Here is a tiny trained network, its code and every weight. The questions are about switching its units off for an input and a class, where a switched-off unit gives its printed mean instead of its output.

import numpy as np


def w(rows, s, z=0):
    codes = np.array(rows[::2]) - 128.0
    scale = np.full(codes.shape[1], s)
    scale[-1] = z or s
    return codes * scale


def f(y):
    return np.maximum(y, 0)


def log_softmax(a):
    a = a - a.max(-1, keepdims=True)
    return a - np.log(np.exp(a).sum(-1, keepdims=True))


def net(x, mask):
    res = np.array(x, float).reshape(1, 7) / 4 @ E
    y = f(res @ A[0][:, :-1].T + A[0][:, -1])
    res = res + np.where(mask, y, B[0][:, -1]) @ B[0][:, :-1]
    return log_softmax(res[-1] @ U[:, :-1].T + U[:, -1])


A, B = {}, {}
E = w([
[128,130,127,127,131,128,128],'x0',
[129,130,128,128,128,127,127],'x1',
[127,129,128,128,129,127,127],'x2',
[126,82,123,113,135,172,7],'x3',
[212,71,97,114,172,77,135],'x4',
[156,149,216,47,158,141,148],'x5',
[125,123,128,125,126,125,129],'x6',
],0.017)
A[0] = w([
[119,92,121,209,108,127,127,170],'n0',
[104,149,111,146,98,133,59,153],'n1',
[163,62,110,125,138,75,111,171],'n2',
[105,143,172,192,121,65,169,156],'n3',
[117,131,50,191,116,82,121,161],'n4',
[147,98,150,161,123,182,85,154],'n5',
[218,78,103,140,154,62,96,72],'n6',
[34,178,190,107,54,166,155,53],'n7',
[46,155,192,149,106,142,132,210],'n8',
[131,104,101,70,154,165,64,148],'n9',
[123,167,98,115,114,107,173,188],'n10',
[146,82,150,98,142,152,36,25],'n11',
[136,122,56,163,113,108,148,44],'n12',
[190,94,113,135,104,123,119,170],'n13',
[100,141,100,194,126,187,84,154],'n14',
[179,148,161,80,176,100,172,120],'n15',
[177,159,139,47,107,81,180,115],'n16',
[87,184,161,146,111,150,117,209],'n17',
[122,175,125,182,117,112,203,82],'n18',
[161,155,223,68,102,124,98,51],'n19',
[126,145,118,137,112,123,162,183],'n20',
[125,102,136,99,156,127,71,186],'n21',
[132,105,144,113,118,108,151,125],'n22',
[62,137,134,165,84,178,71,155],'n23',
[102,182,146,83,102,124,104,119],'n24',
[123,142,186,82,161,160,117,11],'n25',
[92,118,63,157,157,126,74,125],'n26',
[113,172,88,143,140,133,209,113],'n27',
[247,126,150,87,164,57,181,129],'n28',
[129,157,172,13,143,175,124,170],'n29',
],0.013,0.012)
B[0] = w([
[112,99,132,127,96,137,83,193],'n0',
[99,95,135,158,146,75,117,191],'n1',
[113,162,144,153,157,163,156,204],'n2',
[183,144,84,154,141,190,162,194],'n3',
[176,131,34,109,129,201,182,218],'n4',
[118,123,139,121,102,119,102,179],'n5',
[217,138,8,125,114,195,157,206],'n6',
[114,208,142,167,178,172,173,215],'n7',
[221,86,49,114,74,154,142,231],'n8',
[131,104,78,125,91,147,149,194],'n9',
[72,151,142,171,161,115,132,196],'n10',
[137,190,111,186,193,223,191,177],'n11',
[97,193,155,172,195,142,168,165],'n12',
[119,168,165,141,170,134,150,182],'n13',
[105,113,139,125,132,69,102,205],'n14',
[96,100,193,119,160,110,89,214],'n15',
[80,117,185,93,131,106,77,210],'n16',
[153,71,131,103,101,115,100,215],'n17',
[165,82,57,76,105,152,145,192],'n18',
[205,111,69,123,113,184,141,185],'n19',
[111,161,159,189,198,142,154,179],'n20',
[132,105,87,94,105,97,99,192],'n21',
[121,87,149,147,149,132,128,151],'n22',
[91,79,181,123,124,81,27,220],'n23',
[133,122,123,106,132,144,169,169],'n24',
[184,64,68,47,87,142,130,160],'n25',
[113,86,126,134,119,90,100,193],'n26',
[168,114,85,119,100,169,138,192],'n27',
[79,86,201,129,141,89,113,252],'n28',
[127,191,120,197,186,183,183,229],'n29',
],0.011,0.02)
U = w([
[168,94,22,89,50,156,120,226],'0',
[110,243,104,187,183,180,147,206],'1',
[53,97,183,109,116,8,63,2],'2',
],0.013,0.00068)

Each question gives the input, the list of numbers given to net, and the class t.
The units are the neurons (one row each of A and B). Each row of codes is followed by its name. A weight is (code - 128) times the scale printed after its matrix; where a second scale follows, it is the last column's (A, B and U).
mask holds one flag per neuron, in row order. A switched-off neuron (its flag False) gives its mean, the last column of its row in B, instead of its output. The means were averaged over made-up inputs and are rounded, as every weight is.
A unit's drop is (log p(t) with every unit on - log p(t) with that unit switched off) / (log p(t) with every unit on - log p(t) with every unit switched off).
The circuit of an input: a set's keep is (log p(t) with only the set's units on - log p(t) with every unit switched off) / (log p(t) with every unit on - log p(t) with every unit switched off). Starting from the 12 units with the biggest drops (on a tie, the unit counted first), units are removed one at a time, each time the one whose removal leaves the highest keep (on an exact tie, the one counted first), for as long as the keep stays at least 0.8.
circuit, biggest first: the units of the circuit, biggest drop first
top k neurons: the k neurons with the biggest drops, biggest first
drop when u is switched off: that unit's drop, to one decimal
input [2,7,-6,-8,8,3,6], class 2: circuit, biggest first => [n28]
input [-5,0,7,-5,1,4,-7], class 2: top 2 neurons => [n28, n16]
input [3,8,0,-8,-5,0,-4], class 0: top 2 neurons => [n18, n8]
input [3,8,-8,2,-4,8,6], class 0: top 3 neurons => [n25, n19, n8]
input [-1,-6,-4,-7,-2,-1,2], class 0: top 3 neurons => [n18, n29, n27]
input [-5,-3,8,-2,1,-6,-6], class 1: top 3 neurons => [n12, n8, n17]
input [-5,-7,-3,-2,2,-8,1], class 1: top 2 neurons => [n12, n8]
input [-8,3,6,2,-7,6,-4], class 0: top 2 neurons => [n8, n25]
input [2,-7,-5,6,2,8,8], class 1: top 3 neurons => [n29, n11, n8]
input [2,8,2,0,3,-8,6], class 1: top 2 neurons => [n12, n8]
input [-7,3,1,-5,-8,-1,-7], class 0: top 3 neurons => [n8, n18, n17]
input [7,0,-8,-8,-1,-4,4], class 0: top 3 neurons => [n18, n29, n27]
input [5,6,7,4,-5,5,-4], class 0: top 2 neurons => [n25, n8]
input [-1,7,-2,3,-7,-3,4], class 2: circuit, biggest first => [n23]
input [5,4,-3,-3,2,-2,5], class 1: drop when n8 is switched off => 0.2
input [1,5,6,4,-7,5,4], class 0: drop when n8 is switched off => 1.0
input [-4,-6,-8,-8,2,6,-2], class 2: drop when n16 is switched off => 0.2
